Below are the code and all the weights of a small trained network. Each question names an input and a class and asks about switching units off, where a switched-off unit gives its printed mean instead of its output.

import numpy as np


def w(rows, s, z=0):
    codes = np.array(rows[::2]) - 128.0
    scale = np.full(codes.shape[1], s)
    scale[-1] = z or s
    return codes * scale


def f(y):
    return y / 2 * (1 + np.tanh(0.7978845608 * (y + 0.044715 * y**3)))


def log_softmax(a):
    a = a - a.max(-1, keepdims=True)
    return a - np.log(np.exp(a).sum(-1, keepdims=True))


def net(x, mask):
    res = np.array(x, float).reshape(1, 6) / 4 @ E
    y = f(res @ A[0][:, :-1].T + A[0][:, -1])
    res = res + np.where(mask, y, B[0][:, -1]) @ B[0][:, :-1]
    return log_softmax(res[-1] @ U[:, :-1].T + U[:, -1])


A, B = {}, {}
E = w([
[122,82,122,135,7,82],'x0',
[102,25,129,145,178,92],'x1',
[127,130,129,124,128,125],'x2',
[138,131,131,121,130,120],'x3',
[103,75,89,23,129,171],'x4',
[92,118,243,94,122,132],'x5',
],0.011)
A[0] = w([
[150,204,148,98,96,143,42],'N0',
[125,88,137,147,87,130,119],'N1',
[131,108,120,56,112,161,45],'N2',
[120,142,175,114,198,175,93],'N3',
[115,62,144,152,177,71,102],'N4',
[134,107,141,116,67,111,23],'N5',
[149,137,112,124,186,135,52],'N6',
[151,159,178,212,117,105,35],'N7',
[115,125,253,90,125,144,2],'N8',
],0.017,0.009)
B[0] = w([
[86,44,163,170,69,220,211],'N0',
[131,200,148,168,103,66,196],'N1',
[38,17,131,142,239,90,215],'N2',
[100,111,162,164,45,42,254],'N3',
[131,108,148,115,81,238,248],'N4',
[117,113,178,199,103,57,182],'N5',
[160,133,176,226,67,45,188],'N6',
[76,43,112,96,240,110,245],'N7',
[254,160,27,112,142,136,250],'N8',
],0.011,0.0082)
U = w([
[139,145,133,146,95,25,84],'0',
[110,102,101,93,235,84,75],'1',
[136,167,123,90,142,105,253],'2',
[132,124,135,125,104,198,82],'3',
[204,160,3,133,150,100,126],'4',
],0.013,0.021)

Each question gives the input, the list of numbers given to net, and the class t.
The units are the neurons (one row each of A and B). Each row of codes is followed by its name. A weight is (code - 128) times the scale printed after its matrix; where a second scale follows, it is the last column's (A, B and U).
mask holds one flag per neuron, in row order. A switched-off neuron (its flag False) gives its mean, the last column of its row in B, instead of its output. The means were averaged over made-up inputs and are rounded, as every weight is.
A unit's drop is (log p(t) with every unit on - log p(t) with that unit switched off) / (log p(t) with every unit on - log p(t) with every unit switched off).
The circuit of an input: a set's keep is (log p(t) with only the set's units on - log p(t) with every unit switched off) / (log p(t) with every unit on - log p(t) with every unit switched off). Starting from all 9 units, units are removed one at a time, each time the one whose removal leaves the highest keep (on an exact tie, the one counted first), for as long as the keep stays at least 0.8.
units of the circuit, in order: the units of the circuit, biggest drop first
most important unit: the unit with the biggest drop
top k neurons: the k neurons with the biggest drops, biggest first
drop of u: that unit's drop, to one decimal
input [4,1,6,7,-3,2], class 2: most important unit : N3
input [-6,-7,2,-2,-2,7], class 3: top 2 neurons : (N0; N1)
input [-7,-3,4,-2,6,-5], class 0: units of the circuit, in order : (N6; N3)
input [-2,-7,0,1,-5,0], class 3: top 2 neurons : (N0; N2)
input [8,-5,-2,6,6,-7], class 0: top 2 neurons : (N5; N8)
input [4,-3,-8,5,5,7], class 4: top 2 neurons : (N8; N7)
input [-8,-8,6,-4,-8,-8], class 0: top 4 neurons : (N6; N4; N2; N8)
input [-6,7,0,-5,6,1], class 3: top 3 neurons : (N4; N7; N1)
input [-6,7,-3,-5,0,2], class 3: top 2 neurons : (N4; N1)
input [6,3,8,7,-7,2], class 1: top 3 neurons : (N7; N3; N6)
input [-2,-1,-4,-2,-6,8], class 4: top 2 neurons : (N8; N2)
input [-5,5,-3,7,5,-5], class 2: units of the circuit, in order : (N8; N7)
input [3,8,7,-6,-1,-6], class 3: top 2 neurons : (N4; N8)
input [-1,-5,7,4,1,4], class 3: units of the circuit, in order : (N0)
input [7,-5,0,7,7,1], class 0: top 3 neurons : (N5; N7; N1)
input [-7,-3,-6,4,-5,-4], class 0: drop of N6 : 0.5
input [-1,8,6,2,2,3], class 3: drop of N4 : 0.7
input [6,8,-2,-4,-8,2], class 1: drop of N6 : 0.1
